Here is a tiny trained network, its code and every weight. The questions are about switching its units off for an input and a target symbol, where a switched-off unit gives its printed mean instead of its output.

import numpy as np


def w(rows, s, z=0):
    codes = np.array(rows[::2]) - 128.0
    scale = np.full(codes.shape[1], s)
    scale[-1] = z or s
    return codes * scale


def f(y):
    return np.maximum(y, 0)


def softmax(a):
    e = np.exp(a - a.max(-1, keepdims=True))
    return e / e.sum(-1, keepdims=True)


def log_softmax(a):
    a = a - a.max(-1, keepdims=True)
    return a - np.log(np.exp(a).sum(-1, keepdims=True))


def net(x, mask):
    ids = ['γζθμπστω'.index(c) for c in x.split()]
    T = len(ids)
    res = E[ids] + P[:T]
    r = res
    for j in range(3):
        rows = slice(3 * j, 3 * j + 3)
        q, k, v = (r @ M[0][rows].T for M in (Q, K, V))
        z = softmax(np.where(np.tri(T) > 0, q @ k.T / 3**0.5, -1e9)) @ v
        o = O[0][rows]
        res = res + np.where(mask[j], z, o[:, -1]) @ o[:, :-1]
    y = f(res @ A[0][:, :-1].T + A[0][:, -1])
    res = res + np.where(mask[3:11], y, B[0][:, -1]) @ B[0][:, :-1]
    return log_softmax(res[-1] @ U[:, :-1].T + U[:, -1])


Q, K, V, O, A, B = {}, {}, {}, {}, {}, {}
E = w([
[94,112,13],'γ',
[6,146,190],'ζ',
[147,224,50],'θ',
[101,160,92],'μ',
[62,32,156],'π',
[249,177,20],'σ',
[203,9,109],'τ',
[64,209,112],'ω',
],0.014)
P = w([
[101,156,98],'0',
[109,158,125],'1',
[109,137,98],'2',
[82,123,77],'3',
[59,105,55],'4',
[35,90,31],'5',
[1,85,11],'6',
],0.0047)
Q[0] = w([
[144,119,196],'head 1',
[150,5,180],'head 1',
[145,238,193],'head 1',
[81,154,141],'head 2',
[29,80,118],'head 2',
[225,47,119],'head 2',
[162,195,156],'head 3',
[179,173,82],'head 3',
[90,84,55],'head 3',
],0.014)
K[0] = w([
[193,41,208],'head 1',
[115,53,6],'head 1',
[201,174,224],'head 1',
[80,152,109],'head 2',
[45,31,73],'head 2',
[195,111,197],'head 2',
[152,165,154],'head 3',
[154,187,94],'head 3',
[159,91,67],'head 3',
],0.011)
V[0] = w([
[103,183,139],'head 1',
[122,66,97],'head 1',
[37,203,111],'head 1',
[126,44,151],'head 2',
[4,147,74],'head 2',
[197,81,95],'head 2',
[129,161,83],'head 3',
[206,127,106],'head 3',
[158,101,162],'head 3',
],0.011)
O[0] = w([
[68,148,48,141],'head 1',
[254,122,158,178],'head 1',
[122,166,64,254],'head 1',
[153,40,135,150],'head 2',
[154,155,193,246],'head 2',
[157,115,46,182],'head 2',
[169,157,85,180],'head 3',
[95,119,20,166],'head 3',
[98,45,106,90],'head 3',
],0.0095,0.0059)
A[0] = w([
[104,140,114,125],'neuron 1',
[185,168,36,1],'neuron 2',
[72,211,130,108],'neuron 3',
[149,86,94,112],'neuron 4',
[97,162,158,181],'neuron 5',
[66,96,212,61],'neuron 6',
[148,251,112,85],'neuron 7',
[151,141,45,194],'neuron 8',
],0.013,0.0034)
B[0] = w([
[106,187,127,155],'neuron 1',
[118,114,254,245],'neuron 2',
[152,110,18,221],'neuron 3',
[68,147,49,191],'neuron 4',
[54,71,47,165],'neuron 5',
[129,50,193,152],'neuron 6',
[167,140,158,252],'neuron 7',
[65,129,174,247],'neuron 8',
],0.008,0.019)
U = w([
[222,204,206,169],'γ',
[133,198,44,20],'ζ',
[196,114,76,152],'θ',
[152,254,151,81],'μ',
[206,129,201,122],'π',
[68,196,225,2],'σ',
[39,141,158,157],'τ',
[104,192,112,226],'ω',
],0.0092,0.0091)

Each question gives the input, a string of symbols that net reads in full, and the target symbol t.
The units are the heads (3 rows each of Q, K, V and O) and the neurons (one row each of A and B). Each row of codes is followed by its name. A weight is (code - 128) times the scale printed after its matrix; where a second scale follows, it is the last column's (O, A, B and U).
mask holds one flag per unit, heads first, then neurons. A switched-off unit (its flag False) gives its mean, the last column of its rows in O or B, instead of its output. The means were averaged over made-up inputs and are rounded, as every weight is.
A unit's drop is (log p(t) with every unit on - log p(t) with that unit switched off) / (log p(t) with every unit on - log p(t) with every unit switched off).
The circuit of an input: a set's keep is (log p(t) with only the set's units on - log p(t) with every unit switched off) / (log p(t) with every unit on - log p(t) with every unit switched off). Starting from all 11 units, units are removed one at a time, each time the one whose removal leaves the highest keep (on an exact tie, the one counted first), for as long as the keep stays at least 0.8.
units of the circuit, in order: the units of the circuit, biggest drop first
top k neurons: the k neurons with the biggest drops, biggest first
which heads matter: for each layer, one digit per head in row order, 1 if its drop is at least 0.15 and else 0, layers parted by /
drop of u: that unit's drop, to one decimal
input τ π ω, target ζ: which heads matter : 110
input γ ω γ τ μ τ ω, target ζ: units of the circuit, in order : (neuron 3; head 1)
input μ ζ θ, target μ: units of the circuit, in order : (neuron 7; head 1; head 2)
input ζ τ σ ω ω τ, target θ: top 2 neurons : (neuron 2; neuron 4)
input τ τ τ π, target π: units of the circuit, in order : (head 1)
input γ γ θ, target μ: units of the circuit, in order : (head 2; head 3)
input θ ζ μ τ, target θ: top 3 neurons : (neuron 2; neuron 4; neuron 8)
input τ τ ζ θ γ τ, target τ: units of the circuit, in order : (head 2; neuron 3; neuron 8; neuron 7)
input ω π π τ τ γ γ, target γ: which heads matter : 110
input τ σ ω ω μ π, target π: units of the circuit, in order : (head 1; head 2; neuron 8)
input ω ω σ, target σ: drop of neuron 8 : 0.4
input μ γ τ, target τ: drop of neuron 8 : 0.4
input τ ω σ μ τ σ, target σ: drop of neuron 2 : 1.1
input μ γ γ γ, target γ: drop of neuron 4 : 0.1
